Each row is followed by roughly how far along a hidden order it lies, from 0 to 12. A new part has a new order.
[ -8.7 -14.8  19.3   1.5 -13.8  21.5  -6.2 -36.1   7.8  24.5 -24.5  12.6
  -5.1 -21.8   0.4  21.5 -44.7   2.2 -12.1  -6.7  14.0] -> 5
[-44.2   1.4   0.8  -2.0  17.4  11.3   7.7  -9.3   0.4   7.9 -11.0  50.1
  -0.2  15.3 -10.3  24.3 -15.3 -17.3 -14.7   0.0  14.8] -> 8
[ -3.7   8.8  -1.8  -2.2   8.4   1.2  -1.5 -26.9  11.7 -25.4 -11.5  33.8
  -3.9 -23.6   5.8  -9.8  -3.1  17.5  -3.1   1.9   8.3] -> 10
[-36.2   3.9 -24.5   5.0  20.2  16.3   3.9  -4.0  -3.5   6.3 -14.2  58.9
  -0.5  50.7  -8.1  17.0 -12.1  -1.7 -12.2  -0.8   9.8] -> 12
[ -9.5   3.7  18.0  -3.5   8.2   3.5   3.2 -29.7   4.8 -14.2  -5.9  31.7
  -4.1 -37.1  -3.8   4.3   3.0  -4.0 -10.5  -1.5   6.7] -> 5
[-28.8   0.6  13.7  -6.2  14.2   4.0   9.1 -12.4   0.3  -1.1  -5.4  41.5
  -0.6 -19.5  -9.4  23.3  -4.6 -17.6 -16.1  -0.9  11.7] -> 5
[ -6.5   1.0  16.4  -5.7   6.1   5.0   1.9 -28.6   9.5 -10.6 -15.0  33.3
  -2.6 -28.3  -1.4   9.1 -16.0   3.4 -11.3   0.1  10.2] -> 6
[-39.0   5.4 -24.2   4.0  23.6  16.6   7.0  -4.0  -5.5   4.1 -11.8  60.1
   0.7  39.9 -10.5  16.2  -3.8 -12.2 -11.3  -1.1   8.7] -> 11
[-10.4  -2.4  19.8   0.4  -1.8  11.4   1.3 -28.5   2.7   0.9  -8.5  18.9
  -6.7 -31.1  -3.8  13.9  -8.9  -7.6 -15.6  -5.0   9.7] -> 4
[ -2.8   7.3  11.9  -5.0   2.7   1.0  -2.4 -18.8  16.8 -18.3  -9.4  30.3
  -5.8 -21.6   7.7   0.1  -9.5  19.6  -6.3   4.5  17.3] -> 10
[  6.8   1.4  15.1  -4.6  -4.6   6.4  -4.6 -34.5  17.4 -16.2 -16.1  22.6
  -6.2 -36.7   8.0  -7.1 -10.0  19.2  -4.9   0.6   7.5] -> 8
[  0.8  -6.9  27.5  -7.9  -8.7   9.8  -3.2 -30.4  18.1   3.3 -20.2  17.7
  -5.8 -41.9   4.8  13.1 -39.2   8.0 -12.6   0.2  19.5] -> 6
[ -5.0 -10.3  -3.5  12.8  -4.7  26.5  -4.9 -41.9  -7.5  12.2 -20.9  12.5
  -4.8  -9.7  -6.6   2.6 -12.9   0.1  -5.6 -13.1  -0.7] -> 5
[-22.2   6.7  10.1   3.6  -3.6   6.9  -3.5 -10.4   7.6  -6.4   5.3  16.7
 -10.2 -13.1   5.2   7.0  12.0  -0.6 -10.1   0.6  19.8] -> 10
[  2.4  11.7   7.8  -4.9   5.5  -3.1  -1.9 -26.3  20.7 -26.8  -7.3  34.5
  -4.2 -32.9  16.1  -7.6  -2.8  18.5  -5.3   3.1  10.9] -> 9
[-17.5   1.7  25.0  -3.7   6.4   5.6   7.2 -32.1   0.4  -6.6  -4.5  30.8
  -4.3 -37.1  -7.7  15.4  -5.0 -13.9 -12.8  -3.7   8.1] -> 3
[-43.7   5.0 -16.5   3.3  15.2  13.9   4.5   1.3  -0.1  11.5 -10.7  55.4
  -1.5  48.5  -5.7  21.9 -12.3  -4.6 -10.1   0.2  16.8] -> 12
[  4.5   6.7  19.7 -10.0   0.3  -2.9  -2.3 -26.1  23.2 -28.2 -11.8  31.1
  -5.1 -41.8  10.6  -2.9 -13.6  20.7  -7.0   5.6  14.6] -> 9
[-40.5   3.8  -6.5   3.2   8.9  15.0   1.7  -5.1  -0.6  13.2  -8.3  44.4
  -5.1  33.4  -4.4  24.9  -8.3  -7.7 -11.9   0.0  21.7] -> 11
[-16.3   0.7  34.0 -14.6  15.6  -2.5  14.0 -29.1   5.9 -11.6  -7.2  48.9
  -0.5 -58.8  -7.4  23.5 -11.2 -27.2 -18.4  -0.7   8.5] -> 0
[-19.6   5.2  -0.9   0.7   4.5   8.0  -1.8  -5.6   7.2  -0.3  -4.8  34.2
  -6.0 -36.8   2.3  11.6  -3.3   4.0  -9.7   2.4  22.9] -> 11
[-13.2  -8.5  20.6   2.6  -1.7  14.7   0.3 -44.3  -0.1   3.2 -16.6  14.2
  -4.7 -41.0  -5.9   6.1 -16.7  -6.4  -9.5  -8.8   2.6] -> 2
[ -2.1   6.9  16.7  -8.0   8.5  -1.6   2.1 -30.7  12.2 -22.7  -9.6  36.7
  -4.1 -35.9   2.0   0.6  -6.3   7.8  -9.0   2.9   8.8] -> 7
[  4.2  -1.7   6.4   0.5  -0.9  13.7  -5.9 -50.0   4.8 -11.1 -16.0  15.9
  -6.4 -28.8   2.1   7.6 -12.6  13.6  -3.3  -6.3   1.2] -> 6
[-47.6   1.3 -15.5   0.7  19.5  14.6   5.8   2.0  -2.2  16.5 -16.4  67.2
   0.3  52.1  -9.5  28.2 -27.2  -9.2 -14.0   1.9  18.1] -> 11
[-26.0   6.0 -11.0  -0.3  15.9   9.1   0.6  -2.6   6.2  -1.3 -14.4  53.5
  -1.6  24.2  -1.7   8.2 -13.1   3.4  -9.7   2.1  13.0] -> 12
[-32.6   8.8  17.7   5.2 -11.1   9.1  -4.8  -3.8   5.1   5.0  11.3   6.8
 -13.4  -6.0   6.5  15.5  22.5   0.2 -11.4   0.4  25.8] -> 11
[-14.4   0.5  34.0 -12.5  16.6  -1.7  14.6 -25.3   4.8 -12.4  -6.6  45.6
  -0.5 -47.2 -14.3  19.4  -4.5 -23.8 -18.9  -0.8   6.6] -> 0
[  7.7   0.2   9.6   1.2  -1.1   9.1  -5.4 -37.0  10.6 -15.2 -16.8  19.7
  -6.3 -36.9   5.0  -8.8 -13.7  16.1  -2.6  -2.8   6.0] -> 7
[-22.4   2.4  12.8   5.3  -9.4  14.1  -5.1 -15.4   3.4   7.3   2.6   6.9
 -11.4  -9.1   2.6  13.9   8.9  -0.2  -9.9  -2.9  20.3] -> 9
[-43.6   8.0  11.3   5.4 -10.2   8.7  -4.9 -11.0   3.9   7.7  11.0   7.7
 -14.3  -3.2   5.7  12.0  20.1  -0.3 -10.9   0.1  27.0] -> 11
[  6.2   2.3  19.4  -8.1  -1.6   1.0  -2.8 -29.7  20.1 -17.5 -14.6  31.7
  -6.0 -30.9   8.5   0.8 -18.2  17.2  -6.1   2.5  10.7] -> 8
[-22.7  -0.3  32.0 -11.5  13.3  -0.2  12.7 -18.8   5.3  -4.0  -7.9  46.2
  -1.4 -42.5 -10.7  26.0 -14.8 -20.4 -19.5   0.3  12.3] -> 2
[ 17.1  11.0   9.1  -5.3   5.0  -2.2  -3.0 -29.8  17.8 -33.4 -11.7  37.6
  -4.6 -29.8  10.0 -11.6  -3.6  23.2  -4.1   3.4  11.6] -> 9
[-28.0   3.9  10.3   6.6 -10.7  12.3  -4.8 -13.0   1.9   6.5   6.1   3.7
 -12.4 -12.5   3.0  12.0  11.5  -3.8  -9.8  -3.3  20.5] -> 9
[ -2.2  -0.6  17.3  -1.5   2.5   7.0  -0.8 -37.2   7.6 -10.8 -15.2  24.8
  -4.4 -37.6  -0.7   1.9 -11.3   5.7  -7.5  -3.4   5.2] -> 5
[-22.8   2.7  20.0  -0.8  -0.1   2.0   3.1 -19.9   2.6  -1.9  -0.2  16.8
  -8.0 -24.9  -3.0  12.7   7.3  -9.2 -12.2  -2.0  15.0] -> 6
[ -4.2  -2.1   5.0   3.0   1.2  15.2  -4.1 -34.5   7.0   0.0 -17.5  28.1
  -5.0 -16.4   0.9   0.9 -19.8   9.5  -7.9  -5.0   7.1] -> 7
[-31.0   8.4   6.1   4.4  -4.1  10.0  -4.0  -5.6   2.9   2.7   5.9  12.3
 -12.5  -2.5   2.6  11.7  14.8   3.0 -18.5  -1.1  22.1] -> 11
[-11.3  -2.6  28.8  -8.2   7.8   5.6   9.5 -34.7   2.5  -6.2 -11.1  26.8
  -3.0 -50.4 -10.5  21.0 -12.7 -19.0 -14.8  -3.9   2.4] -> 1
[ -7.6   4.1  -5.7   6.4   7.1  13.0  -1.9 -32.4   4.4 -17.7 -10.7  29.0
  -4.7 -11.9  -0.8 -10.9   6.4   8.3  -2.1  -4.1   0.1] -> 8
[-16.0  -0.2  39.5 -14.6  13.4  -1.2  13.3 -28.4   7.4  -9.6  -7.4  40.1
  -0.7 -60.2 -10.9  24.2 -15.0 -21.6 -21.3   0.0   9.7] -> 0
[-22.4   6.2  -5.6   1.5  24.4   6.5  10.9 -16.3  -6.7 -14.2  -7.5  52.8
   1.5   1.6 -14.3   5.6   7.8 -13.7 -10.0  -2.7   1.6] -> 6
[-27.6   6.2  19.3  -0.8  -7.7   5.2  -3.6  -8.2  10.1   5.6   4.4  16.1
 -11.2  -7.4   6.2  18.1   1.0   2.4 -11.9   2.6  27.3] -> 10
[ -5.5 -13.9   7.8  11.6 -11.0  26.5  -7.8 -49.9  -1.4  14.1 -19.9   0.8
  -6.2 -25.1  -2.9   2.8 -19.3   0.3  -6.7 -12.7   2.9] -> 4
[-16.2  -7.4   2.9   1.9  -1.8  17.4  -3.3 -25.4   2.1  18.6 -21.0  25.8
  -3.6   4.4  -3.0  20.9 -33.6   0.5 -13.2  -3.7  14.3] -> 8
[-11.4   1.8   9.9   4.9  -7.1   8.8  -5.7 -24.9   6.5  -3.2  -5.9   9.4
  -8.0 -21.0   4.3   1.7   1.1   8.4  -7.2  -3.5  16.0] -> 8
[  5.0   9.1  11.6  -8.2   2.9  -3.7  -3.6 -28.2  20.4 -31.3 -11.9  31.2
  -5.4 -34.1   9.5  -9.1  -8.5  22.0  -5.1   5.1  11.6] -> 9
[-33.3   9.4   3.5   7.4  -4.9  10.5  -4.0  -3.7  -0.1  -0.3  13.7  13.2
 -11.4  -1.4   2.5   8.3  24.2   2.3  -7.9  -1.6  20.0] -> 11
[  7.0   7.9  11.7  -6.8   3.1  -0.9  -2.2 -28.8  19.3 -30.3 -11.2  34.4
  -5.2 -33.7  11.3  -8.3  -7.6  24.3  -3.7   5.1  10.8] -> 9
[-48.3   2.7 -23.7   5.0  21.9  18.9   4.9   2.5  -3.9  14.7 -20.1  70.5
   0.9  57.6  -9.5  25.0 -19.8  -9.1 -12.9   1.0  16.7] -> 12
[ -5.4  -9.0  33.3   1.0  -2.8  10.9   2.6 -39.6   9.7   5.3 -17.6  22.9
  -3.7 -51.9  -5.5  20.3 -29.4  -9.4 -14.2  -5.2  10.2] -> 1
[-18.3  -2.8  12.8   7.1 -12.7  18.0  -6.7 -24.2   1.8  13.1  -6.4   0.7
 -11.1 -21.6   1.4  11.2  -3.6   2.3  -8.2  -6.4  15.5] -> 7
